After every row comes one of two labels: whether the row has a hidden trait. Each part has its own trait and labels.
(in the rows, 128 means zero)
[136  14 140 110 175  24  97  98 143  88 108 145 135 149 129 206 119 165
 118 143 130 145 124 159 182  88 121 101  50 135 133 140 143 186 102   1
  47 209 113 143  95 121 156 154 129 152 119 120 122 133 116 139  89  84
 108 255 149 138 171  82 122 125 150  89 131 153 113 125 154 151 129 117
 115 168 183 111  73 135 176 139]	F
[240  46 164  98 161 147 134 106 138 155 138 124 165 144 131  57 137 117
 142 131 132 129 179 148 150 135 137 132 118 140 139 105 148  85 155 120
 108 129 143 154 185 158 187 124 122 142 111 145 121 128 178 176 145 128
 149 132 184 137 117  78 116 141 106 187 144 146   1  52 141 132 107 127
 105  85 187 100  94 132 123 105]	F
[186 105 156 159 143  83 117 122 118 140  94 128 116 130 143  96 131 123
 144 128 121 101 152  92 157 143 145 137 173 117 139 115 138 120 129 109
 132 119 126 140 116 121 141 132 113 151 156 141 121 127 142 161 140 106
  99 130 179 136 131 110 115 126  55  96 125 123 125  27 175  91 124 123
 131 148 135 154  95 129 103 120]	F
[212 175 145 161 117  93 115 116 117 132  58 136 160 121 125  97 117 131
 106 114 124 129  44 134 118 122 127 105 123 118 136 134 132 104 106  93
 174 128 121 156 119 121 119 132 138 127  74  76 133 115 116 118 129  91
 126 106 126 122 109 122 121 120  82 158  72 115 112  43 105 147  93 139
 140 104 134 124 112 128  35 136]	E
[116 255  62 169  93 185 143 131 139 135  67 115 110 102 121 149 152  68
 155 112 138 123 156 132 114  26 121  99 215 116 129  67 108 137 215 234
 146 131 136 164  67 104 160 109 106  84 175 180 128 131 116 155 201  71
 147  43 118 151 127 239  86 145 228 142  99 101 167 238 120 127 175 118
 133 106  83 133 190 120 130 138]	F
[211  54 140  90 156 152 125 121 136 141 161 124 151 141 117  80 140 116
 138 131 128 134 161 141 144 168 128 134 125 144 132 122 141  99 159 116
 107 139 138 148 199 134 161 128 122 137 110 139 119 130 156 154 149 139
 137 136 155 136 129  97 134 141 171 170 133 136  36  84 128 111 112 124
 117  98 159 100 102 127 118 115]	F
[175 157 124  72 155  79 126 149 132 133 150 123 122 123 125  75 135 133
 131 126 132 134 178 132 128  90 129 137 105 127 133 123 105 137 129 169
 126  81 133 129 114 135 151 125 123 113 124 162 118 133  97 124 102 138
  96 172 124 128 131 143 117 127 127 190 104 117 141 109  95 129 146 132
 110 129 150 112 111 146 147 135]	F
[ 99 153  98 130 154  88 127 150 144 153 226 128  92 126 133 176 125 121
 135 133 126 133 155 136 152  14 136 111  95 115 126 131 127 145 131  83
  96  94 134 160 163 116 114 128 131 100  85 131 116 135 132  86 162 152
 114 180 149 132 127 132 132 101 239 107 110 112 151 255 107 139 141 122
 134 150 119 114 170 125 121 139]	F
[ 95  36 108  82 185  95 124 129 122 101 128 129 128 134 109 119 124 121
 137 133 118 109 136 123 132  72 126 115  80 133 127 130 132 135 123  92
  93 142 115 180 149 115 140 141 115 128  85 162 129 132 109 159 136 120
 119 162 136 129 133 100 117 133 129 123 122 128 158 197 120 156 123 131
 138 110  90 110 107 121 178 138]	E
[179 169 140 135 159 103 112 130 126 119  93 129 108 129 130 101 129 124
 131 130 123 117 138  95 145 185 140 132 158 116 129 122 130 123 142 120
 132 113 122 120 169 115 125 130 118 141 115 125 110 126 141 139 171 105
 105 131 172 134 121 132 136 129 118  98 130 118 141  74 139  66 127 119
 141 117 128 129 113 130  87 123]	F
[141  30 123  93 145 104 122 126 114 118 115 130 144 124 122 119 121 121
 136 127 125 109  59 111 124 132 117 122  89 132 134 145 121 131 119  89
 126 128 111 153 150 112 136 141 111 133 143 149 136 125 129 125 120 125
 140 129 121 120 118 112 128 118 132 123 131 123 111 120  94 148 110 149
 131 118  82 127 128 124 165 128]	E

Next part:
[132 113 150 151 143 108 104  91 144 108 115 151 147 149  99 132 110 129
 113 173 118 159 124 117 126 113 178 147 127  69 127 127 151 142 123 134
 137 152 142 121 161 142 141 156 128 127 165 141 130 116 138 157 157 159
 112 206 117 107 114 125  67 208 134  78 154 100 126 162 127 110 130 167
 151  92 134 123  93 108 118 135 148 151 109 119  41  67 131 111 110 113
 128 103  50 179  59 136 160  72 135 199 143 125 133 140 120 131 122 132
 141]	T
[108 152 131 195 115 154  91 104 125 123 124 111 142 138 131 143 119 128
 114  99 123 167 119 105 113 111 204 149 104  68 111 111 149 123 107 138
 142 155 128 118 149 160 122 138 143 126 123 127 153 141 129 167 182 198
 115 155  92 210  93 113  75 158 140  87  49 126 143 118 142 108 127  93
 139  83  92 132 128 142 116 149 140 163  57 132  73  93 135 158 117 140
 132 142  94 156 113 174 141  71 167 212 134 104 142 142 105 134 137 113
 112]	T
[124 161 105 168 131 201 118 123 123 125 150 164 135 132 140 183 130 133
 122 152 128 160 127 133  85 142 131 127 146 113 119 118 129  99 105 138
 134 113 102 124 150 167 185 121 131 175  59 134 104 131 132 119 144  86
 127  79 132 120 153 130 134 110 124  92  98 121 137 121 132 106 130  58
 132 150 131 142 129 144 114 140 131 130  94 142 125 154 130 159 118 132
 104 144 169 109 157 119 105 150 158 110 108 138 121 130 148 126 125 126
 145]	B
[119 166 108 180 125 166 114 132 126 132 182 135 116 114 131 173 122 133
 123 125 130 145 119 128   1 133 123 126 142 118 118 129 112  93 140 142
 135 124 104 143 170 147 127 105 120 161  25 136 145 125 131 126 130 141
 129  71 117 139 134 123 135  84 131 104  98 130 132 109 135 101 134  97
 129 172 142 142 137 147 137 135 117 137  91 143 119 153 137 124 115 136
 102 146 153 101 192 137 128 113 150 137 109 132 103 127 148 128 119 118
 157]	B
[ 99 172  94 182 129 250 101 139 116 129 110 202 121 111 145 194 130 133
 135 153 129 157 127 133   2 115  89 129 143  95 117 107 118 112 122 141
 138 116  99 122 176  98 168 127 131 193  56 141 126 160 120 121 157  98
 125  54 112 100 160 124 145 165 125  67  61 132 141 120 143 126 138  32
 131 181 135 144 120 166 109 143 141 128 101 130 105 155 144 154 109 119
  93 135 182 103 139 150 113 135 169 119 117 136 120 132 150 128 117 125
 150]	B
[120 137 149 167 140 131 122  84 141 113 107  91 152 129 130 101  94 125
 111 170 130 176  98 127 210 105 186 152 103  28 136 124 155 144 106 144
 149 140 160 114 149 148 120 151 134  79 164 119  55 120 125 144 137 114
 154 125  88 208 103 120  87 184 171  76 218 112 127 160 118 111 127 123
 160  80 113 124 167 124 100 146 125 145  98 117 112  70 145 173 102 111
 120 122  68 164  31 132 114  85 133 227 148 127 142 144 120 137 127 118
 131]	T
[110 162 132 156 110 149 168 152 118 124  98  40 114  89 142  95 126 124
 123 136 129  70 116 124 106 112 115 105 129 170 134 149 120 118 152 123
 141 116 155 137 131 165  88 126 134  96  79 141 170 123 108 140  76 106
 154 137  97 216 115 119 183  88 138 111 171 161 144 105 126 133 139 113
 124 142  99 123 190 149 172 121 110 113 106 123 194 143 139 141 120 133
 129 110 171 109 130  96 115 107 119 116 139 108 136 132 144 143 110 103
 127]	T
[140 143 116 162 116  85 100 133 138 139 209 100 101 116 110 132 133 132
 122  86 133 143 130 125   1 124 165 127 137 167 132 153 100  86 160 128
 125 135 114 158 164 183  76  95 107 127  48 128 187  94 141 117 111 207
 117 145 139  78 108 127 159  86 106 165 114 132 116  93 143 108 130 171
 123 157 173 138 133 124 156 107 106 148 130 165 120 133 134  51 120 142
 122 151 120 105 255 164 145  98 127 159 110 123  98 117 132 120 128 127
 152]	T
[ 84 127 150 159 136  18 160 104 131 112 111 104 131 119  95  71  75 123
 124 151 123 102 102 127  28 127 192 133 108 103 141 149 135 139 157 141
 140 151 152 145 156 143  76 135 127  88 151 125 125 115 121 144 115 170
 129 195 119 208  90 114  88 158 162 147 231 107 112 146 116  92 110 234
 146  90 103 116 181 115 129 113 126 139  91 104  77  80 137 110 126 104
 160 123  89 156  84 147 165  64 109 192 152 119 106 135 140 141 117 118
 120]	T
[120 141 146 171 127 170 125 131 154 114 157  85 111  88 114  81 106 128
 123 177 132 144  99 137   1  86 147 132 125 101 154 144 109 113 167 135
 151 138 152 139 206 162  66 152 105  75  98 126 128  94 118 120  78 168
 156 128  86 130  98 117 173 165 151  64 255 128 130 149 135 118 139 181
 154 152 177 127 195 123 159 104 112 143 128 138 126  83 162  94 101 102
 111  91  93 144 112 140 144 111 111 225 147 129 114 134 143 138 107 119
 174]	T
